Below are the code and all the weights of a small trained network. Each question names an input and a class and asks about switching units off, where a switched-off unit gives its printed mean instead of its output.

import numpy as np


def w(rows, s, z=0):
    codes = np.array(rows[::2]) - 128.0
    scale = np.full(codes.shape[1], s)
    scale[-1] = z or s
    return codes * scale


def norm(h):
    return h / np.sqrt((h * h).mean(-1, keepdims=True) + 1e-5)


def f(y):
    return y / 2 * (1 + np.tanh(0.7978845608 * (y + 0.044715 * y**3)))


def log_softmax(a):
    a = a - a.max(-1, keepdims=True)
    return a - np.log(np.exp(a).sum(-1, keepdims=True))


def net(x, mask):
    res = np.array(x, float).reshape(1, 5) / 4 @ E
    u = 0
    for l in range(2):
        y = f(norm(res) @ A[l][:, :-1].T + A[l][:, -1])
        res = res + np.where(mask[u : u + 4], y, B[l][:, -1]) @ B[l][:, :-1]
        u += 4
    return log_softmax(norm(res)[-1] @ U[:, :-1].T + U[:, -1])


A, B = {}, {}
E = w([
[154,110,67,56,111,164,235,72,125,110,171],'x0',
[183,180,48,110,119,147,75,142,74,189,195],'x1',
[136,148,57,51,199,199,152,208,171,181,19],'x2',
[148,165,150,96,125,174,104,99,52,53,74],'x3',
[216,2,144,88,86,166,40,108,195,150,97],'x4',
],0.0059)
A[0] = w([
[157,157,89,97,172,135,46,154,83,153,204,48],'0.n0',
[96,43,76,181,167,53,156,186,177,214,183,15],'0.n1',
[101,170,182,189,151,89,1,205,129,157,87,4],'0.n2',
[114,175,151,100,127,235,64,86,36,37,70,16],'0.n3',
],0.0062,0.004)
B[0] = w([
[13,165,206,75,177,183,95,71,164,134,93,194],'0.n0',
[172,153,79,124,195,84,94,71,69,80,59,230],'0.n1',
[119,78,68,97,87,157,253,112,114,157,164,245],'0.n2',
[137,91,74,166,190,45,133,123,116,178,111,255],'0.n3',
],0.013,0.0029)
A[1] = w([
[126,152,100,89,176,158,144,241,155,140,65,38],'1.n0',
[125,166,106,149,139,83,134,128,255,151,169,18],'1.n1',
[88,225,118,179,171,124,180,189,106,97,148,55],'1.n2',
[61,74,185,167,164,111,188,110,194,91,53,4],'1.n3',
],0.0082,0.0045)
B[1] = w([
[118,114,199,191,66,49,105,99,74,70,250,252],'1.n0',
[149,96,116,180,186,73,117,15,95,167,92,94],'1.n1',
[224,41,160,125,104,171,89,141,218,150,73,242],'1.n2',
[93,210,107,68,166,183,88,99,88,208,157,226],'1.n3',
],0.011,0.0036)
U = w([
[155,125,73,141,214,29,124,88,83,139,78,153],'0',
[122,95,79,87,81,169,246,128,114,150,172,215],'1',
[118,150,214,151,74,56,90,135,110,63,218,101],'2',
[78,215,170,84,151,192,81,96,146,193,133,112],'3',
[196,83,160,134,74,165,79,172,208,131,67,155],'4',
[86,136,94,116,128,94,144,156,133,93,120,137],'5',
[78,170,83,121,100,140,126,219,130,28,81,2],'6',
],0.013,0.0058)

Each question gives the input, the list of numbers given to net, and the class t.
The units are the neurons (one row each of A and B). Each row of codes is followed by its name. A weight is (code - 128) times the scale printed after its matrix; where a second scale follows, it is the last column's (A, B and U).
mask holds one flag per neuron, layer by layer. A switched-off neuron (its flag False) gives its mean, the last column of its row in B, instead of its output. The means were averaged over made-up inputs and are rounded, as every weight is.
A unit's drop is (log p(t) with every unit on - log p(t) with that unit switched off) / (log p(t) with every unit on - log p(t) with every unit switched off).
The circuit of an input: a set's keep is (log p(t) with only the set's units on - log p(t) with every unit switched off) / (log p(t) with every unit on - log p(t) with every unit switched off). Starting from all 8 units, units are removed one at a time, each time the one whose removal leaves the highest keep (on an exact tie, the one counted first), for as long as the keep stays at least 0.8.
units of the circuit, in order: the units of the circuit, biggest drop first
k most important neurons: the k neurons with the biggest drops, biggest first
k most important neurons of layer l: the k neurons of layer l with the biggest drops, biggest first
input [-1,-5,-2,8,2], class 0: units of the circuit, in order	0.n3
input [2,-6,7,-4,7], class 2: units of the circuit, in order	1.n0, 0.n2, 1.n2
input [6,6,7,-8,-7], class 0: 2 most important neurons of layer 1	1.n1, 1.n0
input [-8,-1,-1,7,-2], class 1: 2 most important neurons	0.n2, 0.n1
input [4,1,5,4,-5], class 2: units of the circuit, in order	1.n0, 0.n2
input [6,7,3,-5,-8], class 4: 2 most important neurons	1.n2, 0.n2
input [-8,-7,6,6,7], class 1: 3 most important neurons of layer 0	0.n2, 0.n0, 0.n1
input [-7,-3,4,6,-5], class 1: 2 most important neurons of layer 0	0.n2, 0.n1
input [6,2,7,8,7], class 0: 2 most important neurons of layer 0	0.n3, 0.n2
input [-1,-6,2,5,-6], class 3: 2 most important neurons	1.n3, 0.n1
input [0,5,2,-4,5], class 3: 2 most important neurons	0.n0, 0.n3
input [7,-8,1,1,6], class 3: 2 most important neurons	1.n3, 0.n2
input [1,-1,8,7,-6], class 2: 3 most important neurons	1.n0, 0.n1, 0.n2
input [-8,-8,0,4,-7], class 1: 2 most important neurons of layer 0	0.n2, 0.n0
input [3,6,3,-8,5], class 0: most important neuron of layer 0	0.n1
input [3,-8,6,-6,-3], class 3: 2 most important neurons of layer 0	0.n3, 0.n2
input [5,2,6,-8,-8], class 0: 2 most important neurons	0.n1, 0.n2
input [5,7,-4,-2,2], class 3: 2 most important neurons of layer 0	0.n0, 0.n2
input [0,-1,-4,-5,5], class 0: 2 most important neurons of layer 1	1.n2, 1.n0
input [-8,0,1,4,-3], class 1: most important neuron of layer 0	0.n2
input [3,-6,-6,7,-2], class 0: 2 most important neurons	0.n3, 1.n0
input [2,-6,-3,1,-5], class 3: 2 most important neurons	1.n3, 0.n2
input [-6,-1,4,8,7], class 0: 2 most important neurons	0.n3, 1.n2
input [-3,-8,7,4,-4], class 3: 3 most important neurons	1.n3, 1.n2, 0.n3
input [3,5,6,-5,-6], class 2: 3 most important neurons	1.n0, 0.n2, 0.n3
input [-8,-5,1,-6,-2], class 1: 2 most important neurons of layer 0	0.n2, 0.n3
